Below are the code and all the weights of a small trained network. Each question names an input and a class and asks about switching units off, where a switched-off unit gives its printed mean instead of its output.

import numpy as np


def w(rows, s, z=0):
    codes = np.array(rows[::2]) - 128.0
    scale = np.full(codes.shape[1], s)
    scale[-1] = z or s
    return codes * scale


def f(y):
    return np.maximum(y, 0)


def log_softmax(a):
    a = a - a.max(-1, keepdims=True)
    return a - np.log(np.exp(a).sum(-1, keepdims=True))


def net(x, mask):
    res = np.array(x, float).reshape(1, 4) / 4 @ E
    y = f(res @ A[0][:, :-1].T + A[0][:, -1])
    res = res + np.where(mask, y, B[0][:, -1]) @ B[0][:, :-1]
    return log_softmax(res[-1] @ U[:, :-1].T + U[:, -1])


A, B = {}, {}
E = w([
[214,176,124,166,74,189,105],'x0',
[106,169,194,170,82,25,105],'x1',
[177,134,189,151,212,146,104],'x2',
[98,130,2,161,176,150,95],'x3',
],0.014)
A[0] = w([
[1,22,81,133,170,114,113,182],'n0',
[142,93,56,158,189,204,100,136],'n1',
[107,195,68,205,22,45,113,254],'n2',
[1,77,149,30,111,74,134,237],'n3',
[167,124,224,78,43,83,137,201],'n4',
[107,139,32,98,206,96,119,178],'n5',
[22,51,65,185,201,171,103,152],'n6',
],0.0095,0.0024)
B[0] = w([
[166,201,44,153,210,76,205,231],'n0',
[115,86,204,133,120,125,95,222],'n1',
[10,232,167,87,65,129,52,238],'n2',
[186,241,72,178,136,58,175,238],'n3',
[179,112,176,168,79,193,60,251],'n4',
[54,76,64,76,149,149,142,210],'n5',
[70,10,87,62,121,142,159,229],'n6',
],0.011,0.014)
U = w([
[153,230,96,153,171,99,160,73],'0',
[251,136,191,166,128,179,99,255],'1',
[52,103,92,112,175,137,123,56],'2',
[83,229,155,152,57,142,50,132],'3',
],0.011,0.0037)

Each question gives the input, the list of numbers given to net, and the class t.
The units are the neurons (one row each of A and B). Each row of codes is followed by its name. A weight is (code - 128) times the scale printed after its matrix; where a second scale follows, it is the last column's (A, B and U).
mask holds one flag per neuron, in row order. A switched-off neuron (its flag False) gives its mean, the last column of its row in B, instead of its output. The means were averaged over made-up inputs and are rounded, as every weight is.
A unit's drop is (log p(t) with every unit on - log p(t) with that unit switched off) / (log p(t) with every unit on - log p(t) with every unit switched off).
The circuit of an input: a set's keep is (log p(t) with only the set's units on - log p(t) with every unit switched off) / (log p(t) with every unit on - log p(t) with every unit switched off). Starting from all 7 units, units are removed one at a time, each time the one whose removal leaves the highest keep (on an exact tie, the one counted first), for as long as the keep stays at least 0.8.
units of the circuit, in order: the units of the circuit, biggest drop first
most important unit: the unit with the biggest drop
k most important neurons: the k neurons with the biggest drops, biggest first
drop of u: that unit's drop, to one decimal
input [-6,-1,3,-7], class 1: units of the circuit, in order -> (n4, n2)
input [-6,-4,5,-6], class 0: most important unit -> n3
input [6,-5,-8,-7], class 1: 2 most important neurons -> (n2, n4)
input [0,0,0,-1], class 1: units of the circuit, in order -> (n2, n5)
input [-6,5,2,6], class 0: 3 most important neurons -> (n0, n3, n1)
input [-8,5,3,6], class 0: 2 most important neurons -> (n0, n3)
input [4,-6,-4,-1], class 1: 2 most important neurons -> (n2, n6)
input [6,5,3,-7], class 1: 2 most important neurons -> (n4, n5)
input [-7,-2,1,1], class 0: drop of n3 -> 1.5
input [-7,-7,0,-4], class 0: drop of n3 -> 0.5
input [6,1,6,8], class 2: drop of n4 -> 0.1
input [0,3,8,-4], class 1: drop of n2 -> 0.2
